Here is a tiny trained network, its code and every weight. The questions are about switching its units off for an input and a target symbol, where a switched-off unit gives its printed mean instead of its output.

import numpy as np


def w(rows, s, z=0):
    codes = np.array(rows[::2]) - 128.0
    scale = np.full(codes.shape[1], s)
    scale[-1] = z or s
    return codes * scale


def f(y):
    return y / 2 * (1 + np.tanh(0.7978845608 * (y + 0.044715 * y**3)))


def softmax(a):
    e = np.exp(a - a.max(-1, keepdims=True))
    return e / e.sum(-1, keepdims=True)


def log_softmax(a):
    a = a - a.max(-1, keepdims=True)
    return a - np.log(np.exp(a).sum(-1, keepdims=True))


def net(x, mask):
    ids = ['ΔΘΞελσφψ'.index(c) for c in x.split()]
    T = len(ids)
    res = E[ids] + P[:T]
    u = 0
    for l in range(2):
        r = res
        for j in range(3):
            rows = slice(2 * j, 2 * j + 2)
            q, k, v = (r @ M[l][rows].T for M in (Q, K, V))
            z = softmax(np.where(np.tri(T) > 0, q @ k.T / 2**0.5, -1e9)) @ v
            o = O[l][rows]
            res = res + np.where(mask[u + j], z, o[:, -1]) @ o[:, :-1]
        u += 3
        y = f(res @ A[l][:, :-1].T + A[l][:, -1])
        res = res + np.where(mask[u : u + 16], y, B[l][:, -1]) @ B[l][:, :-1]
        u += 16
    return log_softmax(res[-1] @ U[:, :-1].T + U[:, -1])


Q, K, V, O, A, B = {}, {}, {}, {}, {}, {}
E = w([
[104,109,50,168,80,117,156,140],'Δ',
[91,50,105,26,182,174,55,156],'Θ',
[183,198,74,167,103,201,5,117],'Ξ',
[185,104,145,68,113,145,156,73],'ε',
[89,138,159,112,59,171,178,98],'λ',
[130,165,207,140,111,121,159,184],'σ',
[171,155,197,112,121,92,141,125],'φ',
[132,135,184,195,64,126,158,86],'ψ',
],0.021)
P = w([
[84,129,186,147,146,131,131,83],'0',
[196,149,104,193,209,157,250,77],'1',
[170,193,106,161,177,90,254,58],'2',
[172,135,111,151,139,149,168,130],'3',
[165,72,142,157,64,122,95,170],'4',
[83,12,179,168,39,76,62,215],'5',
[160,104,114,120,118,68,125,144],'6',
[140,143,90,101,121,106,137,146],'7',
[115,175,70,84,142,148,175,138],'8',
],0.0097)
Q[0] = w([
[53,219,136,110,214,68,126,90],'L0H1',
[128,160,92,171,255,88,129,172],'L0H1',
[88,133,114,141,163,177,160,91],'L0H2',
[91,194,107,86,91,187,144,140],'L0H2',
[155,85,145,124,50,135,196,174],'L0H3',
[234,118,150,134,70,165,198,172],'L0H3',
],0.007)
K[0] = w([
[110,100,88,112,8,117,135,160],'L0H1',
[126,88,137,119,186,2,168,179],'L0H1',
[118,81,130,118,216,103,212,69],'L0H2',
[57,70,171,58,45,28,195,176],'L0H2',
[178,182,22,132,86,155,15,144],'L0H3',
[244,165,135,189,109,149,75,128],'L0H3',
],0.0057)
V[0] = w([
[129,110,128,100,99,75,158,172],'L0H1',
[159,204,106,128,95,154,68,182],'L0H1',
[70,14,191,91,31,47,160,157],'L0H2',
[213,96,113,112,131,159,170,199],'L0H2',
[155,217,99,151,107,199,39,88],'L0H3',
[95,196,137,168,224,254,131,178],'L0H3',
],0.0059)
O[0] = w([
[142,118,139,166,105,145,144,108,86],'L0H1',
[80,162,153,138,140,87,97,5,134],'L0H1',
[108,116,138,153,132,77,116,141,117],'L0H2',
[142,119,184,113,140,111,119,81,144],'L0H2',
[114,80,125,176,204,182,163,147,254],'L0H3',
[88,136,145,144,109,162,143,137,149],'L0H3',
],0.013,0.0044)
A[0] = w([
[129,179,99,135,184,171,156,79,25],'L0N1',
[105,113,162,118,99,150,130,68,188],'L0N2',
[182,94,94,228,78,101,161,106,143],'L0N3',
[82,93,178,92,228,91,78,115,199],'L0N4',
[203,107,74,173,106,148,78,107,104],'L0N5',
[161,123,69,28,182,110,73,70,107],'L0N6',
[151,200,129,91,66,67,254,129,150],'L0N7',
[114,112,127,75,70,146,153,86,48],'L0N8',
[59,122,139,36,222,104,168,92,107],'L0N9',
[56,145,214,72,164,128,182,145,207],'L0N10',
[104,44,49,189,92,163,106,91,49],'L0N11',
[128,7,170,87,27,40,112,159,169],'L0N12',
[119,104,113,104,92,58,182,132,208],'L0N13',
[182,223,130,181,86,49,198,142,198],'L0N14',
[161,43,95,30,187,99,147,52,102],'L0N15',
[161,98,120,121,148,117,177,56,2],'L0N16',
],0.0099,0.0042)
B[0] = w([
[144,101,153,128,90,119,69,137,180],'L0N1',
[170,130,115,147,201,94,113,121,171],'L0N2',
[90,161,123,88,248,143,166,126,213],'L0N3',
[118,167,60,119,155,103,169,161,186],'L0N4',
[128,206,177,143,149,148,80,196,175],'L0N5',
[111,109,168,93,25,190,177,74,183],'L0N6',
[132,45,77,98,155,225,141,149,245],'L0N7',
[64,142,160,160,83,152,47,153,134],'L0N8',
[180,109,58,162,82,130,144,147,185],'L0N9',
[147,60,136,146,109,135,107,51,230],'L0N10',
[154,177,144,91,130,81,166,113,194],'L0N11',
[54,111,182,129,216,77,85,147,233],'L0N12',
[69,60,77,109,218,161,99,96,194],'L0N13',
[169,80,94,142,175,198,164,83,255],'L0N14',
[54,136,69,152,254,149,94,93,185],'L0N15',
[131,156,184,140,154,128,139,113,152],'L0N16',
],0.0082,0.0093)
Q[1] = w([
[152,125,55,116,106,201,169,78],'L1H1',
[136,105,125,41,175,158,121,131],'L1H1',
[85,79,173,158,224,86,47,138],'L1H2',
[160,80,2,127,158,237,134,66],'L1H2',
[154,116,78,126,109,163,137,101],'L1H3',
[126,108,124,168,136,58,73,124],'L1H3',
],0.01)
K[1] = w([
[105,144,169,199,114,32,81,125],'L1H1',
[182,225,154,116,100,160,93,179],'L1H1',
[178,209,102,77,86,206,154,130],'L1H2',
[131,226,244,127,95,66,87,212],'L1H2',
[105,120,144,127,120,153,108,147],'L1H3',
[127,127,96,98,99,165,114,94],'L1H3',
],0.011)
V[1] = w([
[216,71,148,81,122,69,118,120],'L1H1',
[138,42,90,99,107,119,172,178],'L1H1',
[140,93,230,247,92,147,153,138],'L1H2',
[159,150,102,135,187,76,191,133],'L1H2',
[98,67,116,180,79,63,130,137],'L1H3',
[137,164,84,181,82,86,125,163],'L1H3',
],0.011)
O[1] = w([
[77,168,101,193,104,215,189,5,96],'L1H1',
[74,122,143,172,118,185,108,125,134],'L1H1',
[59,96,251,162,164,96,167,142,95],'L1H2',
[140,49,34,145,166,90,202,102,124],'L1H2',
[103,127,155,135,174,107,83,148,63],'L1H3',
[125,81,93,190,112,69,126,151,2],'L1H3',
],0.011,0.025)
A[1] = w([
[136,124,181,86,157,120,58,236,193],'L1N1',
[117,170,200,155,33,130,119,147,255],'L1N2',
[74,43,151,95,141,89,209,100,139],'L1N3',
[101,135,141,93,81,35,158,75,121],'L1N4',
[89,196,219,91,137,137,134,147,198],'L1N5',
[127,34,80,164,142,146,59,126,120],'L1N6',
[138,172,77,166,1,92,69,100,114],'L1N7',
[60,163,107,174,134,177,164,145,78],'L1N8',
[192,163,78,144,130,119,133,87,86],'L1N9',
[169,101,164,152,117,154,121,129,123],'L1N10',
[166,146,46,98,102,178,129,176,49],'L1N11',
[84,43,166,167,144,14,196,102,187],'L1N12',
[108,178,99,114,33,172,65,152,81],'L1N13',
[161,182,135,133,125,59,92,124,176],'L1N14',
[149,106,120,83,185,165,135,139,85],'L1N15',
[190,197,112,166,114,184,93,110,137],'L1N16',
],0.0083,0.0035)
B[1] = w([
[136,176,101,187,105,184,160,114,190],'L1N1',
[144,113,69,59,158,151,181,136,150],'L1N2',
[189,254,139,140,118,60,206,138,167],'L1N3',
[126,97,147,156,66,168,37,122,130],'L1N4',
[154,56,131,149,154,87,110,107,194],'L1N5',
[155,211,110,173,179,60,143,165,166],'L1N6',
[108,37,112,127,68,141,175,113,140],'L1N7',
[209,121,181,183,121,113,67,93,164],'L1N8',
[125,128,113,167,167,113,96,167,170],'L1N9',
[171,122,138,176,87,100,112,86,149],'L1N10',
[104,120,177,88,130,77,88,82,222],'L1N11',
[160,120,82,69,116,195,55,169,132],'L1N12',
[136,131,113,184,165,87,132,148,164],'L1N13',
[87,70,78,155,100,152,146,93,148],'L1N14',
[82,103,186,147,98,138,136,144,254],'L1N15',
[87,170,143,98,127,94,126,186,192],'L1N16',
],0.0089,0.028)
U = w([
[101,90,115,25,114,223,126,138,22],'Δ',
[73,132,144,117,142,132,230,202,211],'Θ',
[77,111,240,164,160,39,114,94,4],'Ξ',
[125,161,50,156,131,200,152,10,221],'ε',
[69,24,128,197,170,215,102,195,166],'λ',
[178,31,9,132,216,168,108,73,113],'σ',
[186,95,120,129,112,146,106,103,157],'φ',
[153,255,166,175,158,125,37,161,125],'ψ',
],0.0049,0.0032)

Each question gives the input, a string of symbols that net reads in full, and the target symbol t.
The units are the heads (2 rows each of Q, K, V and O) and the neurons (one row each of A and B). Each row of codes is followed by its name. A weight is (code - 128) times the scale printed after its matrix; where a second scale follows, it is the last column's (O, A, B and U).
mask holds one flag per unit, layer by layer, with each layer's heads first. A switched-off unit (its flag False) gives its mean, the last column of its rows in O or B, instead of its output. The means were averaged over made-up inputs and are rounded, as every weight is.
A unit's drop is (log p(t) with every unit on - log p(t) with that unit switched off) / (log p(t) with every unit on - log p(t) with every unit switched off).
The circuit of an input: a set's keep is (log p(t) with only the set's units on - log p(t) with every unit switched off) / (log p(t) with every unit on - log p(t) with every unit switched off). Starting from the 12 units with the biggest drops (on a tie, the unit counted first), units are removed one at a time, each time the one whose removal leaves the highest keep (on an exact tie, the one counted first), for as long as the keep stays at least 0.8.
units of the circuit, in order: the units of the circuit, biggest drop first
unit that matters most: the unit with the biggest drop
top k neurons: the k neurons with the biggest drops, biggest first
top k neurons in layer l: the k neurons of layer l with the biggest drops, biggest first
input Δ Δ λ λ ε, target σ: top 4 neurons : (L0N12 L0N5 L0N11 L0N10)
input λ φ Δ φ Δ λ, target σ: top neuron in layer 0 : (L0N12)
input φ Δ Δ φ, target ε: units of the circuit, in order : (L1H1 L0H3)
input φ Δ φ Ξ ε, target σ: units of the circuit, in order : (L1H1 L0N5 L0H3)
input Δ λ Δ Θ Δ φ, target σ: units of the circuit, in order : (L0N14 L1H2 L0N12 L0N3)
input ψ φ Θ φ φ σ ε ε, target ε: top 2 neurons in layer 0 : (L0N10 L0N15)
input λ λ ψ λ Ξ σ Δ, target Θ: top 2 neurons in layer 1 : (L1N8 L1N1)
input Δ Δ φ ψ φ φ Ξ λ, target ε: units of the circuit, in order : (L1H1 L0N12)
input Δ Δ λ Θ λ ε ε Δ, target λ: top 4 neurons : (L0N15 L0N14 L0N12 L0N8)
input σ ε φ Θ, target Ξ: units of the circuit, in order : (L1H2 L0N3)
input σ σ φ ψ φ φ σ σ, target ε: units of the circuit, in order : (L1H1 L0N7 L0H3)
input ψ λ ψ φ φ ψ φ ε Θ, target Θ: top 3 neurons : (L0N7 L0N6 L0N9)
input σ λ ε φ Θ λ, target Δ: top 4 neurons : (L0N15 L0N6 L0N12 L0N14)
input φ Δ Δ Θ λ, target σ: unit that matters most : L0N15
input φ φ ψ ε φ ψ Θ Δ, target ε: units of the circuit, in order : (L1H1 L0H3)
input φ σ Θ ε Θ, target Ξ: top 3 neurons in layer 0 : (L0N12 L0N15 L0N7)
input Ξ Θ σ φ Θ λ φ φ, target φ: units of the circuit, in order : (L0N5 L1H1 L1N16)
input Θ σ Δ ε Δ λ ψ ψ Θ, target λ: top 2 neurons : (L0N6 L0N9)
input ε φ φ ε ε σ, target ε: units of the circuit, in order : (L1H1 L0H3)
input Δ σ Δ ψ, target σ: top 3 neurons : (L0N14 L0N7 L0N3)
input ψ Θ Δ Δ φ, target ψ: top neuron in layer 0 : (L0N13)
input Δ Δ Δ φ φ Δ ε Δ Δ, target σ: top 3 neurons : (L0N7 L0N14 L0N11)
input ε φ ε Δ λ Θ ε ψ, target λ: top 2 neurons : (L0N14 L0N7)
input Δ σ Δ λ σ φ φ, target λ: top 3 neurons : (L0N7 L0N12 L0N14)
input Ξ φ Θ λ ψ, target Ξ: top 4 neurons in layer 0 : (L0N1 L0N7 L0N13 L0N3)
input λ ε ε λ Ξ ε σ, target λ: top 2 neurons in layer 1 : (L1N3 L1N11)
input Ξ φ Θ Θ, target Δ: unit that matters most : L0H2
input λ ε Θ σ Δ, target Δ: top 2 neurons in layer 0 : (L0N10 L0N6)
input Δ φ σ λ Θ φ ε, target λ: top 2 neurons in layer 0 : (L0N12 L0N14)
